Below are the code and all the weights of a small trained network. Each question names an input and a target symbol and asks about switching units off, where a switched-off unit gives its printed mean instead of its output.

import numpy as np


def w(rows, s, z=0):
    codes = np.array(rows[::2]) - 128.0
    scale = np.full(codes.shape[1], s)
    scale[-1] = z or s
    return codes * scale


def f(y):
    return y / 2 * (1 + np.tanh(0.7978845608 * (y + 0.044715 * y**3)))


def softmax(a):
    e = np.exp(a - a.max(-1, keepdims=True))
    return e / e.sum(-1, keepdims=True)


def log_softmax(a):
    a = a - a.max(-1, keepdims=True)
    return a - np.log(np.exp(a).sum(-1, keepdims=True))


def net(x, mask):
    ids = ['αγδζηλμψ'.index(c) for c in x.split()]
    T = len(ids)
    res = E[ids] + P[:T]
    q, k, v = (res @ M[0].T for M in (Q, K, V))
    z = softmax(np.where(np.tri(T) > 0, q @ k.T / 2**0.5, -1e9)) @ v
    res = res + np.where(mask[0], z, O[0][:, -1]) @ O[0][:, :-1]
    y = f(res @ A[0][:, :-1].T + A[0][:, -1])
    res = res + np.where(mask[1:17], y, B[0][:, -1]) @ B[0][:, :-1]
    return log_softmax(res[-1] @ U[:, :-1].T + U[:, -1])


Q, K, V, O, A, B = {}, {}, {}, {}, {}, {}
E = w([
[112,125,171,167,129],'α',
[188,154,192,80,123],'γ',
[9,82,167,206,37],'δ',
[216,97,159,183,183],'ζ',
[85,97,197,112,123],'η',
[237,177,242,155,187],'λ',
[127,54,164,81,155],'μ',
[140,217,217,83,119],'ψ',
],0.014)
P = w([
[44,153,253,60,197],'0',
[158,142,166,154,148],'1',
[142,139,162,179,132],'2',
[120,158,153,184,94],'3',
[84,158,162,179,52],'4',
[88,156,171,193,46],'5',
],0.0071)
Q[0] = w([
[106,115,227,200,38],'head 0',
[151,76,252,135,125],'head 0',
],0.012)
K[0] = w([
[41,139,135,93,254],'head 0',
[20,237,248,124,161],'head 0',
],0.0093)
V[0] = w([
[151,6,102,223,179],'head 0',
[227,167,129,47,162],'head 0',
],0.016)
O[0] = w([
[234,29,176,119,80,1],'head 0',
[5,118,255,18,5,73],'head 0',
],0.0092,0.0095)
A[0] = w([
[242,8,146,107,13,94],'neuron 0',
[78,164,2,80,176,45],'neuron 1',
[1,66,137,54,137,126],'neuron 2',
[171,208,124,42,137,170],'neuron 3',
[143,156,114,150,115,91],'neuron 4',
[199,234,62,126,113,54],'neuron 5',
[93,146,156,225,70,253],'neuron 6',
[144,89,96,119,86,255],'neuron 7',
[67,54,68,162,54,98],'neuron 8',
[160,176,134,106,137,229],'neuron 9',
[70,163,52,213,63,20],'neuron 10',
[225,84,117,92,117,116],'neuron 11',
[169,184,121,64,202,192],'neuron 12',
[60,118,104,46,202,106],'neuron 13',
[124,72,193,63,255,189],'neuron 14',
[187,95,24,83,180,47],'neuron 15',
],0.0077,0.0037)
B[0] = w([
[150,244,85,100,181,142],'neuron 0',
[194,148,145,174,152,192],'neuron 1',
[189,140,73,144,87,249],'neuron 2',
[146,133,163,146,50,156],'neuron 3',
[102,123,135,96,159,147],'neuron 4',
[53,74,101,71,75,202],'neuron 5',
[146,120,167,146,236,212],'neuron 6',
[171,107,169,190,94,129],'neuron 7',
[194,175,107,177,139,145],'neuron 8',
[105,87,144,136,116,160],'neuron 9',
[170,107,117,120,85,188],'neuron 10',
[170,185,164,217,170,153],'neuron 11',
[108,68,107,149,128,185],'neuron 12',
[150,87,113,179,160,183],'neuron 13',
[116,53,98,78,126,158],'neuron 14',
[142,200,155,107,48,212],'neuron 15',
],0.011,0.014)
U = w([
[130,59,162,189,176,252],'α',
[40,188,101,178,112,193],'γ',
[216,78,76,111,128,79],'δ',
[193,157,159,97,177,120],'ζ',
[95,124,125,172,205,140],'η',
[162,94,190,159,59,9],'λ',
[198,19,254,185,117,126],'μ',
[170,125,170,218,145,118],'ψ',
],0.0076,0.0022)

Each question gives the input, a string of symbols that net reads in full, and the target symbol t.
The units are the heads (2 rows each of Q, K, V and O) and the neurons (one row each of A and B). Each row of codes is followed by its name. A weight is (code - 128) times the scale printed after its matrix; where a second scale follows, it is the last column's (O, A, B and U).
mask holds one flag per unit, heads first, then neurons. A switched-off unit (its flag False) gives its mean, the last column of its rows in O or B, instead of its output. The means were averaged over made-up inputs and are rounded, as every weight is.
A unit's drop is (log p(t) with every unit on - log p(t) with that unit switched off) / (log p(t) with every unit on - log p(t) with every unit switched off).
The circuit of an input: a set's keep is (log p(t) with only the set's units on - log p(t) with every unit switched off) / (log p(t) with every unit on - log p(t) with every unit switched off). Starting from the 12 units with the biggest drops (on a tie, the unit counted first), units are removed one at a time, each time the one whose removal leaves the highest keep (on an exact tie, the one counted first), for as long as the keep stays at least 0.8.
circuit, biggest first: the units of the circuit, biggest drop first
most important unit: the unit with the biggest drop
top k neurons: the k neurons with the biggest drops, biggest first
drop when u is switched off: that unit's drop, to one decimal
input ζ ζ η α ζ, target ζ: circuit, biggest first -> [neuron 0; head 0; neuron 12]
input η δ η δ η η, target η: circuit, biggest first -> [neuron 15; neuron 2; head 0]
input λ α γ ζ ψ, target λ: circuit, biggest first -> [head 0; neuron 3]
input η μ α α λ, target η: circuit, biggest first -> [neuron 15; neuron 2; neuron 10]
input ζ λ μ, target ζ: circuit, biggest first -> [neuron 0; head 0]
input δ δ γ λ, target δ: most important unit -> neuron 5
input α λ λ, target α: circuit, biggest first -> [neuron 15; neuron 2; neuron 12]
input λ γ ζ ψ γ γ, target λ: top 2 neurons -> [neuron 2; neuron 3]
input δ δ δ ψ ψ, target δ: top 2 neurons -> [neuron 5; neuron 1]
input δ α α, target δ: top 3 neurons -> [neuron 5; neuron 6; neuron 12]
input η δ γ λ α, target η: top 3 neurons -> [neuron 15; neuron 2; neuron 3]
input γ ψ α, target γ: drop when head 0 is switched off -> 1.1
input δ γ μ μ α η, target δ: drop when head 0 is switched off -> 1.9
input γ α γ ψ, target γ: drop when head 0 is switched off -> 0.3
input ψ α ζ γ μ, target ψ: drop when neuron 2 is switched off -> 0.7
input ψ α δ δ, target ψ: most important unit -> neuron 6
